Below is a small trained network, with its code and all its weights. Each question gives an input and a target symbol and asks what happens when units are switched off, that is, made to give their printed mean instead of their output.

import numpy as np


def w(rows, s, z=0):
    codes = np.array(rows[::2]) - 128.0
    scale = np.full(codes.shape[1], s)
    scale[-1] = z or s
    return codes * scale


def norm(h):
    return h / np.sqrt((h * h).mean(-1, keepdims=True) + 1e-5)


def f(y):
    return np.maximum(y, 0)


def softmax(a):
    e = np.exp(a - a.max(-1, keepdims=True))
    return e / e.sum(-1, keepdims=True)


def log_softmax(a):
    a = a - a.max(-1, keepdims=True)
    return a - np.log(np.exp(a).sum(-1, keepdims=True))


def net(x, mask):
    ids = ['ΘΨαβεζηφω'.index(c) for c in x.split()]
    T = len(ids)
    res = E[ids] + P[:T]
    q, k, v = (norm(res) @ M[0].T for M in (Q, K, V))
    z = softmax(np.where(np.tri(T) > 0, q @ k.T / 2**0.5, -1e9)) @ v
    res = res + np.where(mask[0], z, O[0][:, -1]) @ O[0][:, :-1]
    y = f(norm(res) @ A[0][:, :-1].T + A[0][:, -1])
    res = res + np.where(mask[1:17], y, B[0][:, -1]) @ B[0][:, :-1]
    return log_softmax(norm(res)[-1] @ U[:, :-1].T + U[:, -1])


Q, K, V, O, A, B = {}, {}, {}, {}, {}, {}
E = w([
[71,119,116,150,185],'Θ',
[108,156,132,180,137],'Ψ',
[131,141,123,171,105],'α',
[137,160,97,116,122],'β',
[113,157,130,180,131],'ε',
[120,136,88,78,162],'ζ',
[95,139,149,202,146],'η',
[120,2,141,129,121],'φ',
[96,138,95,103,176],'ω',
],0.0091)
P = w([
[96,118,11,177,142],'0',
[160,157,246,94,114],'1',
[117,85,35,96,2],'2',
[211,99,97,161,147],'3',
[81,105,88,117,52],'4',
[197,139,223,81,185],'5',
[43,128,121,142,85],'6',
[198,137,119,147,211],'7',
],0.0066)
Q[0] = w([
[182,68,150,133,249],'H0',
[111,154,222,65,74],'H0',
],0.013)
K[0] = w([
[248,116,157,148,186],'H0',
[125,123,46,162,77],'H0',
],0.013)
V[0] = w([
[80,2,163,48,82],'H0',
[57,129,206,223,171],'H0',
],0.0098)
O[0] = w([
[93,198,172,119,191,149],'H0',
[144,130,119,2,127,251],'H0',
],0.0092,0.0022)
A[0] = w([
[175,65,34,143,185,181],'N0',
[135,215,122,117,111,254],'N1',
[83,164,96,135,212,124],'N2',
[221,108,88,87,102,80],'N3',
[110,99,69,118,160,138],'N4',
[121,181,216,69,180,145],'N5',
[227,164,234,67,169,95],'N6',
[134,76,241,98,127,177],'N7',
[15,182,127,138,79,124],'N8',
[94,202,169,114,152,119],'N9',
[149,234,211,127,185,79],'N10',
[86,90,200,110,113,80],'N11',
[83,71,42,112,77,245],'N12',
[200,214,150,139,104,153],'N13',
[221,119,109,133,204,143],'N14',
[65,186,2,158,52,200],'N15',
],0.008,0.0035)
B[0] = w([
[81,168,85,133,58,204],'N0',
[144,159,150,186,154,181],'N1',
[170,135,93,146,70,180],'N2',
[71,131,213,87,96,183],'N3',
[176,145,123,143,92,166],'N4',
[25,130,117,169,134,194],'N5',
[171,93,7,143,181,180],'N6',
[137,209,109,124,108,190],'N7',
[137,120,76,71,202,195],'N8',
[154,60,131,144,106,174],'N9',
[201,64,211,111,127,178],'N10',
[125,162,171,81,117,155],'N11',
[151,59,134,212,192,254],'N12',
[113,173,131,75,150,147],'N13',
[144,153,208,95,171,170],'N14',
[134,104,22,231,110,221],'N15',
],0.015,0.0073)
U = w([
[52,174,87,76,188,222],'Θ',
[161,73,149,96,86,47],'Ψ',
[121,124,194,143,77,113],'α',
[117,75,62,221,84,152],'β',
[146,71,159,108,84,55],'ε',
[169,206,168,180,124,1],'ζ',
[181,86,108,17,134,209],'η',
[203,86,144,152,255,104],'φ',
[176,233,133,105,112,190],'ω',
],0.0078,0.002)

Each question gives the input, a string of symbols that net reads in full, and the target symbol t.
The units are the heads (2 rows each of Q, K, V and O) and the neurons (one row each of A and B). Each row of codes is followed by its name. A weight is (code - 128) times the scale printed after its matrix; where a second scale follows, it is the last column's (O, A, B and U).
mask holds one flag per unit, heads first, then neurons. A switched-off unit (its flag False) gives its mean, the last column of its rows in O or B, instead of its output. The means were averaged over made-up inputs and are rounded, as every weight is.
A unit's drop is (log p(t) with every unit on - log p(t) with that unit switched off) / (log p(t) with every unit on - log p(t) with every unit switched off).
The circuit of an input: a set's keep is (log p(t) with only the set's units on - log p(t) with every unit switched off) / (log p(t) with every unit on - log p(t) with every unit switched off). Starting from the 12 units with the biggest drops (on a tie, the unit counted first), units are removed one at a time, each time the one whose removal leaves the highest keep (on an exact tie, the one counted first), for as long as the keep stays at least 0.8.
units of the circuit, in order: the units of the circuit, biggest drop first
unit that matters most: the unit with the biggest drop
top k neurons: the k neurons with the biggest drops, biggest first
drop when u is switched off: that unit's drop, to one decimal
input φ η Θ ζ φ Ψ, target ζ: units of the circuit, in order => H0, N12, N15, N13
input ω α Θ β, target α: unit that matters most => N3
input φ ω α ζ ε η, target ζ: units of the circuit, in order => H0, N12, N15, N9
input Θ φ ζ Ψ, target φ: units of the circuit, in order => H0, N10
input φ φ η φ α Θ ε η, target Θ: top 3 neurons => N12, N5, N6
input φ φ Ψ η φ η ε η, target η: top 2 neurons => N15, N6
input ω ω φ ω, target ω: units of the circuit, in order => N14, N15, N0
input ε η φ η β ζ, target η: units of the circuit, in order => H0, N15
input β β φ φ η ζ φ Ψ, target ζ: units of the circuit, in order => H0, N12, N14, N6
input ε ω α Ψ, target ω: top 2 neurons => N12, N0
input β ω η Θ, target ω: top 2 neurons => N14, N15
input η φ ω ε φ, target φ: top 2 neurons => N0, N12
input ω α β φ ε η η, target φ: top 2 neurons => N8, N0
input β η η ω, target η: top 2 neurons => N15, N3
input β ε φ ω Θ β, target ω: units of the circuit, in order => N12
input φ α Ψ η φ, target φ: top 2 neurons => N12, N15
input φ φ ζ β, target φ: top 3 neurons => N10, N6, N5
input Θ η ε α β η, target α: top 2 neurons => N15, N3
input ζ φ φ η, target φ: top 2 neurons => N10, N6
input β η ω α η β, target α: unit that matters most => H0
input ω ω η η, target ω: top 2 neurons => N12, N0
input Ψ ω α ε, target ω: top 2 neurons => N12, N0
input φ φ α β, target φ: drop when N8 is switched off => 0.0
input ω ζ α ω ζ ε, target ω: drop when H0 is switched off => 1.1
input ε Ψ ζ β φ ω φ ζ, target ω: drop when N0 is switched off => 0.3
input φ ω β α φ Θ ε β, target Θ: drop when N2 is switched off => 0.1
input Ψ η β η η φ, target η: unit that matters most => H0
